Below are the code and all the weights of a small trained network. Each question names an input and a class and asks about switching units off, where a switched-off unit gives its printed mean instead of its output.

import numpy as np


def w(rows, s, z=0):
    codes = np.array(rows[::2]) - 128.0
    scale = np.full(codes.shape[1], s)
    scale[-1] = z or s
    return codes * scale


def norm(h):
    return h / np.sqrt((h * h).mean(-1, keepdims=True) + 1e-5)


def f(y):
    return y / 2 * (1 + np.tanh(0.7978845608 * (y + 0.044715 * y**3)))


def log_softmax(a):
    a = a - a.max(-1, keepdims=True)
    return a - np.log(np.exp(a).sum(-1, keepdims=True))


def net(x, mask):
    res = np.array(x, float).reshape(1, 3) / 4 @ E
    u = 0
    for l in range(3):
        y = f(norm(res) @ A[l][:, :-1].T + A[l][:, -1])
        res = res + np.where(mask[u : u + 4], y, B[l][:, -1]) @ B[l][:, :-1]
        u += 4
    return log_softmax(norm(res)[-1] @ U[:, :-1].T + U[:, -1])


A, B = {}, {}
E = w([
[195,102,133],'x0',
[147,228,198],'x1',
[3,77,130],'x2',
],0.0032)
A[0] = w([
[253,16,117,8],'0.n0',
[151,226,38,23],'0.n1',
[132,47,65,179],'0.n2',
[107,231,229,209],'0.n3',
],0.0036,0.0015)
B[0] = w([
[226,242,254,148],'0.n0',
[128,40,41,112],'0.n1',
[87,165,181,194],'0.n2',
[152,120,220,251],'0.n3',
],0.0036,0.0016)
A[1] = w([
[254,198,105,178],'1.n0',
[214,76,126,186],'1.n1',
[243,68,118,253],'1.n2',
[173,115,29,225],'1.n3',
],0.005,0.0027)
B[1] = w([
[115,86,254,251],'1.n0',
[132,198,196,181],'1.n1',
[142,232,216,236],'1.n2',
[117,231,110,180],'1.n3',
],0.0045,0.0031)
A[2] = w([
[150,151,51,118],'2.n0',
[253,112,39,2],'2.n1',
[118,149,6,88],'2.n2',
[149,46,140,44],'2.n3',
],0.0036,0.0039)
B[2] = w([
[109,242,24,73],'2.n0',
[57,164,60,6],'2.n1',
[125,250,49,74],'2.n2',
[30,138,74,26],'2.n3',
],0.0026,0.0013)
U = w([
[20,27,54,122],'0',
[32,67,51,86],'1',
[210,115,19,3],'2',
[217,206,253,253],'3',
[152,200,33,4],'4',
],0.0049,0.004)

Each question gives the input, the list of numbers given to net, and the class t.
The units are the neurons (one row each of A and B). Each row of codes is followed by its name. A weight is (code - 128) times the scale printed after its matrix; where a second scale follows, it is the last column's (A, B and U).
mask holds one flag per neuron, layer by layer. A switched-off neuron (its flag False) gives its mean, the last column of its row in B, instead of its output. The means were averaged over made-up inputs and are rounded, as every weight is.
A unit's drop is (log p(t) with every unit on - log p(t) with that unit switched off) / (log p(t) with every unit on - log p(t) with every unit switched off).
The circuit of an input: a set's keep is (log p(t) with only the set's units on - log p(t) with every unit switched off) / (log p(t) with every unit on - log p(t) with every unit switched off). Starting from all 12 units, units are removed one at a time, each time the one whose removal leaves the highest keep (on an exact tie, the one counted first), for as long as the keep stays at least 0.8.
circuit, biggest first: the units of the circuit, biggest drop first
top k neurons: the k neurons with the biggest drops, biggest first
top k neurons in layer l: the k neurons of layer l with the biggest drops, biggest first
drop of u: that unit's drop, to one decimal
input [1,5,6], class 0: circuit, biggest first	1.n2; 0.n0; 1.n1
input [-2,-5,0], class 4: circuit, biggest first	1.n0; 1.n3
input [-4,-4,-3], class 4: circuit, biggest first	0.n3; 1.n0; 0.n2; 1.n2
input [-6,2,-1], class 1: top 4 neurons	1.n2; 0.n0; 1.n1; 1.n3
input [3,4,6], class 0: circuit, biggest first	1.n2; 0.n0; 1.n0
input [-2,1,4], class 0: circuit, biggest first	1.n2; 1.n0; 1.n1
input [3,2,5], class 0: top 2 neurons	1.n2; 1.n0
input [-6,-3,-4], class 4: top 2 neurons in layer 0	0.n3; 0.n0
input [-7,-6,-2], class 4: top neuron	1.n0
input [-6,1,1], class 1: top 2 neurons	1.n2; 1.n0
input [0,1,3], class 0: drop of 1.n2	0.3
input [-7,-7,-4], class 4: drop of 2.n3	0.0
